The rows lie along a hidden order. The number after each row says roughly how far along it the row is, from 0 to 10. A new part has a new order.
(in the rows, 128 means zero)
[143 129 102 124 183 136 100 142 118 119 105 100 132 130 153 129] => 8
[155 136 117 162 216 141 100 157 126 111 114  99 139 127 148 129] => 4
[150 124  92 110 171 137 110 147 116 123 121 128 140 119 173 111] => 4
[152 125  87 130 168 138 101 160 128 122 131 108 146 113 157 106] => 1
[158 138 103 160 207 137 101 168 135 112 110 103 136 138 143 127] => 7
[149 129  98 138 178 137  81 154 130 116 117  96 153 126 153 111] => 6
[139 122  88 114 198 137  99 190 133 120 111 136 162 145 161 105] => 9
[152 128  99 153 184 141 102 150 123 111 126 119 132 115 156 120] => 0
[158 133  76 118 203 138 104 145 117 120 115 119 128 131 148 113] => 7
[114  86  23  60 117 126 102 254 166 131 147 180 225 129 209  27] => 3
[179 153 100 172 253 140 100 136 120 115 104  73 103 137 116 164] => 8
[137 126 115 123 178 139 100 147 122 113 110 122 148 143 159 131] => 7
[166 143 117 180 215 149 107 125 114 111 120 103  97 113 134 152] => 0
[144 128 117 154 183 139 104 180 135 114 117 115 141 126 158 128] => 4
[157 132 109 154 205 138 104 156 136 110 116 119 136 139 133 131] => 7
[117  93  64  62 139 131 102 209 145 120 133 175 192 132 195  52] => 5
[154 132 101 116 183 137 106 147 116 119 104 101 147 131 160 126] => 8
[172 147 104 153 236 142 103 106  97 118 109  89  87 117 123 158] => 4
[149 128 103 144 178 136  93 158 130 119 117  97 155 126 160 122] => 6
[159 134  67 113 199 137 101 154 118 119 119 103 135 133 153 116] => 7
[164 145 110 154 224 140 107 123 110 110 111 142  96 135 127 149] => 5
[147 128  86 125 191 138 105 144 122 113 117 132 135 134 146 115] => 5
[174 150 103 173 241 145 105 103 104 104 112 106  78 131 115 166] => 5
[141 120  84  88 206 136 101 191 145 116 134 143 155 129 166  95] => 3
[158 133  92 156 197 138 122 158 129 112 127 123 130 129 141 119] => 3
[149 129  97 127 210 138 103 154 126 111 105 125 144 144 148 129] => 9
[158 138 112 133 201 137 111 131 111 119  99  93 132 131 146 138] => 8
[144 130  91 123 189 136 100 161 129 113 107 131 148 144 152 120] => 9
[151 129  83 109 183 136  90 154 126 118 106 114 147 145 152 119] => 10
[147 131  98 122 218 136 102 147 123 114 104 119 136 145 148 134] => 9
[159 132  73 133 186 134 103 171 135 116 127 113 134 129 146 108] => 4

Part 2:
[103 133 152 142 109 127 132 119 143 138  96 134 118 146 137 140 119 110
 127 114 132 128 151 110 130 123 137 117 127 125 123 145 129 130 125 131
 130 148 132 116 142 133 128 136 122 121 129  69 126 131 130 133 137 121
 138 135] => 4
[ 83 133 172 139 124 134 119 122 154 140  90 163 132 137 152 152 105 148
 125 108 135 121 168  92 125 123 127 102 143 165 122 193 142 116 139 133
 113 139 131  91 138 131 143 148 109 118 101  66 128 130  99 146 130  75
 140 136] => 4
[136 136 215 198 156 127 132 189  36 136 123 113 134 127  84 151 127 177
  68 149 105 108  91 122 118 132 126 131 112 169 110 171  92 155 149 101
 108 171 156 101 108 145 183 149 134 110  55 221 143 127  90 134 100 116
 141 102] => 8
[ 93 118  97 111 110 144 179  97 176 159  88 153 117 153 201 171  92 114
 154 124 149 156 158 132 141 116 108 133 137 119 130 153 134 116 118 180
 149 149  52 130 161 117 129 139 113 130 166  39  89 129 162 156 125 101
 139 135] => 0
[150  82 230 221 167 101  95 189  13 122 144  89 144 132  75 149 171 184
  64 120 125 121  66 104 118 154 139 121 106 189  93 180 111 159 134  72
 106 159 185 127  76 144 213 163 141  84  95 235 159 118  58 106 135 126
 136 100] => 10
[ 90 166 154 116 121 124 158  99 206 137  83 180 112 111 168 139  93 109
 142 123 113 125 178 107 123  94 113 129 153 122 133 173 128 130 125 145
 120 143  64  80 162 112 119 139 101 141  86  30 131 143 135 155 105  75
 133 136] => 1
[ 75 141 124 103 122 151 149 108 187 150  90 177 130 130 184 157  90 142
 149 123 142 129 171 111 130 111 110 118 151 146 139 171 141 118 140 157
 127 139  82 106 159 121 120 133 112 151 126  67 104 131 127 161 112  72
 141 137] => 1
[124 143 203 175 144 133 135 167  74 137  99 139 131 134 116 146 111 168
  89 135 110 110 110 111 118 136 123 115 127 156 116 161 100 156 148 107
 111 166 137 101 122 142 156 144 138 148  55 178 128 133 102 147  91 110
 147 122] => 6
[ 90 108 179 160 127 156  95 161  82 137 110 138 150 163 114 152 126 183
 100 106 153 114 127  96 127 167 138  84 133 185 115 163 137 132 153 117
 115 146 182 127 111 156 155 135 137 135 124 170 116 119  88 134 137 111
 149 136] => 6
[113 121 160 148 133  93 162  98 146 141  82 155 108 132 190 161 106 110
 135 117 122 149 145 113 130  96 108 138 145 119 113 177 124 144 110 146
 130 156  60 101 144 102 155 151 104 131 114  47 125 144 129 139 113  88
 132 124] => 2
[ 59 151  72  62  85 201 138 114 211 156  83 164 139 161 150 154  68 133
 158 117 168 111 183 113 133 146 134  96 140 147 160 122 155  91 158 167
 148 149 130 120 189 161  71 122 120 155 147  34  78 105 163 165 136 102
 153 158] => 0
